Below are the code and all the weights of a small trained network. Each question names an input and a target symbol and asks about switching units off, where a switched-off unit gives its printed mean instead of its output.

import numpy as np


def w(rows, s, z=0):
    codes = np.array(rows[::2]) - 128.0
    scale = np.full(codes.shape[1], s)
    scale[-1] = z or s
    return codes * scale


def f(y):
    return y / 2 * (1 + np.tanh(0.7978845608 * (y + 0.044715 * y**3)))


def softmax(a):
    e = np.exp(a - a.max(-1, keepdims=True))
    return e / e.sum(-1, keepdims=True)


def log_softmax(a):
    a = a - a.max(-1, keepdims=True)
    return a - np.log(np.exp(a).sum(-1, keepdims=True))


def net(x, mask):
    ids = ['ΣΩβγδεζθξτφψ'.index(c) for c in x.split()]
    T = len(ids)
    res = E[ids] + P[:T]
    u = 0
    for l in range(2):
        q, k, v = (res @ M[l].T for M in (Q, K, V))
        z = softmax(np.where(np.tri(T) > 0, q @ k.T / 3**0.5, -1e9)) @ v
        res = res + np.where(mask[u], z, O[l][:, -1]) @ O[l][:, :-1]
        u += 1
        y = f(res @ A[l][:, :-1].T + A[l][:, -1])
        res = res + np.where(mask[u : u + 12], y, B[l][:, -1]) @ B[l][:, :-1]
        u += 12
    return log_softmax(res[-1] @ U[:, :-1].T + U[:, -1])


Q, K, V, O, A, B = {}, {}, {}, {}, {}, {}
E = w([
[209,176,201],'Σ',
[202,148,206],'Ω',
[111,138,106],'β',
[131,18,197],'γ',
[41,167,112],'δ',
[244,135,143],'ε',
[42,66,9],'ζ',
[114,117,202],'θ',
[104,104,170],'ξ',
[114,141,101],'τ',
[41,168,105],'φ',
[41,147,77],'ψ',
],0.015)
P = w([
[255,219,27],'0',
[179,141,140],'1',
[172,131,146],'2',
[144,135,170],'3',
[138,136,162],'4',
[125,129,171],'5',
[119,122,170],'6',
[110,117,182],'7',
[104,113,178],'8',
[98,107,191],'9',
[94,105,183],'10',
[84,85,207],'11',
[90,112,160],'12',
[72,113,191],'13',
],0.0082)
Q[0] = w([
[2,32,202],'L0H0',
[229,85,59],'L0H0',
[196,96,106],'L0H0',
],0.008)
K[0] = w([
[66,121,238],'L0H0',
[255,225,69],'L0H0',
[101,146,16],'L0H0',
],0.0066)
V[0] = w([
[224,216,75],'L0H0',
[176,70,68],'L0H0',
[1,98,15],'L0H0',
],0.0057)
O[0] = w([
[129,218,113,2],'L0H0',
[154,116,2,102],'L0H0',
[178,121,44,65],'L0H0',
],0.0069,0.0023)
A[0] = w([
[207,200,152,231],'L0N0',
[90,141,129,136],'L0N1',
[11,236,158,66],'L0N2',
[230,126,116,137],'L0N3',
[217,48,153,2],'L0N4',
[38,80,106,218],'L0N5',
[81,101,154,141],'L0N6',
[164,146,210,96],'L0N7',
[158,152,221,96],'L0N8',
[148,84,131,178],'L0N9',
[46,127,231,119],'L0N10',
[183,146,36,42],'L0N11',
],0.013,0.0056)
B[0] = w([
[94,124,196,174],'L0N0',
[152,84,129,142],'L0N1',
[113,103,3,155],'L0N2',
[70,101,119,146],'L0N3',
[65,148,106,146],'L0N4',
[207,93,49,246],'L0N5',
[149,177,66,191],'L0N6',
[19,110,88,181],'L0N7',
[69,141,49,190],'L0N8',
[127,125,221,163],'L0N9',
[226,113,124,252],'L0N10',
[24,212,158,141],'L0N11',
],0.0066,0.011)
Q[1] = w([
[226,173,34],'L1H0',
[41,147,144],'L1H0',
[146,182,244],'L1H0',
],0.012)
K[1] = w([
[208,54,175],'L1H0',
[96,159,193],'L1H0',
[4,154,71],'L1H0',
],0.015)
V[1] = w([
[62,8,83],'L1H0',
[186,193,75],'L1H0',
[60,158,12],'L1H0',
],0.011)
O[1] = w([
[64,251,130,253],'L1H0',
[235,88,159,139],'L1H0',
[183,213,71,245],'L1H0',
],0.012,0.0067)
A[1] = w([
[181,73,63,186],'L1N0',
[170,95,156,212],'L1N1',
[199,175,142,190],'L1N2',
[200,86,130,70],'L1N3',
[124,106,92,93],'L1N4',
[207,90,160,203],'L1N5',
[144,102,113,191],'L1N6',
[133,61,62,144],'L1N7',
[124,131,68,2],'L1N8',
[74,107,152,214],'L1N9',
[70,173,99,78],'L1N10',
[249,79,106,57],'L1N11',
],0.014,0.0076)
B[1] = w([
[150,254,104,209],'L1N0',
[236,79,156,148],'L1N1',
[77,25,140,250],'L1N2',
[65,146,44,142],'L1N3',
[176,88,140,142],'L1N4',
[130,139,27,161],'L1N5',
[196,202,199,155],'L1N6',
[62,141,130,183],'L1N7',
[138,82,184,161],'L1N8',
[216,214,157,173],'L1N9',
[146,52,152,199],'L1N10',
[80,66,222,185],'L1N11',
],0.0081,0.015)
U = w([
[124,197,62,120],'Σ',
[86,149,197,82],'Ω',
[154,108,123,90],'β',
[116,133,200,174],'γ',
[153,98,112,70],'δ',
[154,114,121,104],'ε',
[4,78,79,168],'ζ',
[133,138,166,101],'θ',
[213,126,178,254],'ξ',
[153,103,120,113],'τ',
[150,90,51,88],'φ',
[127,61,176,98],'ψ',
],0.011,0.0062)

Each question gives the input, a string of symbols that net reads in full, and the target symbol t.
The units are the heads (3 rows each of Q, K, V and O) and the neurons (one row each of A and B). Each row of codes is followed by its name. A weight is (code - 128) times the scale printed after its matrix; where a second scale follows, it is the last column's (O, A, B and U).
mask holds one flag per unit, layer by layer, with each layer's heads first. A switched-off unit (its flag False) gives its mean, the last column of its rows in O or B, instead of its output. The means were averaged over made-up inputs and are rounded, as every weight is.
A unit's drop is (log p(t) with every unit on - log p(t) with that unit switched off) / (log p(t) with every unit on - log p(t) with every unit switched off).
The circuit of an input: a set's keep is (log p(t) with only the set's units on - log p(t) with every unit switched off) / (log p(t) with every unit on - log p(t) with every unit switched off). Starting from the 12 units with the biggest drops (on a tie, the unit counted first), units are removed one at a time, each time the one whose removal leaves the highest keep (on an exact tie, the one counted first), for as long as the keep stays at least 0.8.
circuit, biggest first: the units of the circuit, biggest drop first
k most important neurons: the k neurons with the biggest drops, biggest first
top k neurons in layer l: the k neurons of layer l with the biggest drops, biggest first
input ξ ξ τ, target ξ: most important neuron => (L0N7)
input γ φ ξ τ θ δ γ ζ ξ φ γ ζ θ ε, target γ: circuit, biggest first => (L0N5, L0N10, L0N0)
input ζ ξ τ ξ ξ ζ τ ξ ε ξ Ω, target ψ: circuit, biggest first => (L1N2, L1H0, L1N11, L0H0)
input φ ξ ξ, target φ: circuit, biggest first => (L1N5, L0N5, L1H0, L0H0)
input ζ ξ ζ ξ γ φ ξ θ φ, target Σ: 4 most important neurons => (L0N4, L1N0, L0N2, L1N2)
input ξ Σ ξ θ ε ζ θ ξ Ω ζ ζ γ, target ζ: 3 most important neurons => (L0N10, L0N5, L1N9)
input Σ ξ ξ γ Σ ξ ζ ξ ψ, target Σ: top 2 neurons in layer 0 => (L0N4, L0N10)
input θ ζ ε γ τ Σ, target Ω: 3 most important neurons => (L0N0, L1N9, L0N5)
input γ β δ, target ζ: top 3 neurons in layer 0 => (L0N10, L0N2, L0N9)
input γ ξ ξ ζ ζ ζ γ θ, target ζ: circuit, biggest first => (L1H0, L1N9, L1N0, L1N2)
input Σ ξ ξ ξ ζ γ τ τ ε ξ ζ ζ θ, target ζ: circuit, biggest first => (L1N9, L1N0, L1N6)
input ξ Σ τ ξ ζ φ ζ ξ ζ, target Σ: circuit, biggest first => (L1N0, L0N5)
input ζ ξ γ Ω φ γ δ ζ β β δ ε, target ψ: 3 most important neurons => (L1N2, L1N11, L0N11)
input θ γ τ ζ ψ ζ ζ γ ξ, target ζ: circuit, biggest first => (L1H0, L1N0, L1N6)
input Ω β ε ξ Σ ξ β ξ ξ ξ τ, target ξ: 2 most important neurons => (L1N2, L0N10)
input ζ Σ γ ζ ξ Ω ζ Σ, target ψ: circuit, biggest first => (L0H0, L1H0, L1N11)
input θ ζ ξ ζ ζ γ, target ζ: top neuron in layer 0 => (L0N10)
input Ω θ ε γ ζ ζ ζ β, target ζ: 2 most important neurons => (L0N7, L0N8)
input γ γ ε, target γ: circuit, biggest first => (L0N5, L1H0)
input γ ξ ξ θ ξ γ Σ ξ ξ γ Σ, target γ: circuit, biggest first => (L1H0)
input γ ζ Ω Σ ξ ξ ζ ζ φ ξ Σ, target γ: top 3 neurons in layer 0 => (L0N0, L0N5, L0N7)
input Σ ε γ ε ζ ζ τ φ Ω θ ζ ζ β, target ζ: circuit, biggest first => (L1H0, L0N10)
input γ ξ γ Σ φ, target ζ: 2 most important neurons => (L0N2, L0N10)
input θ γ φ ξ ζ ζ Σ τ, target ζ: 3 most important neurons => (L0N5, L0N8, L0N7)
input ξ ψ ζ ξ Σ Σ θ γ τ ξ ξ β, target ξ: 2 most important neurons => (L0N4, L1N2)
input τ Σ ζ ζ ζ ξ ξ Σ ξ ξ ξ ξ, target ξ: 4 most important neurons => (L0N10, L1N1, L1N2, L0N2)
input Σ ξ ζ, target Σ: circuit, biggest first => (L1N2)
input Σ ξ β ε γ ζ τ ψ ζ ζ ξ θ ε Σ, target ζ: 3 most important neurons => (L0N8, L0N7, L0N3)
input φ ζ ξ ζ ε ξ ξ ξ ξ ξ ξ ξ γ, target ξ: 2 most important neurons => (L0N6, L0N10)
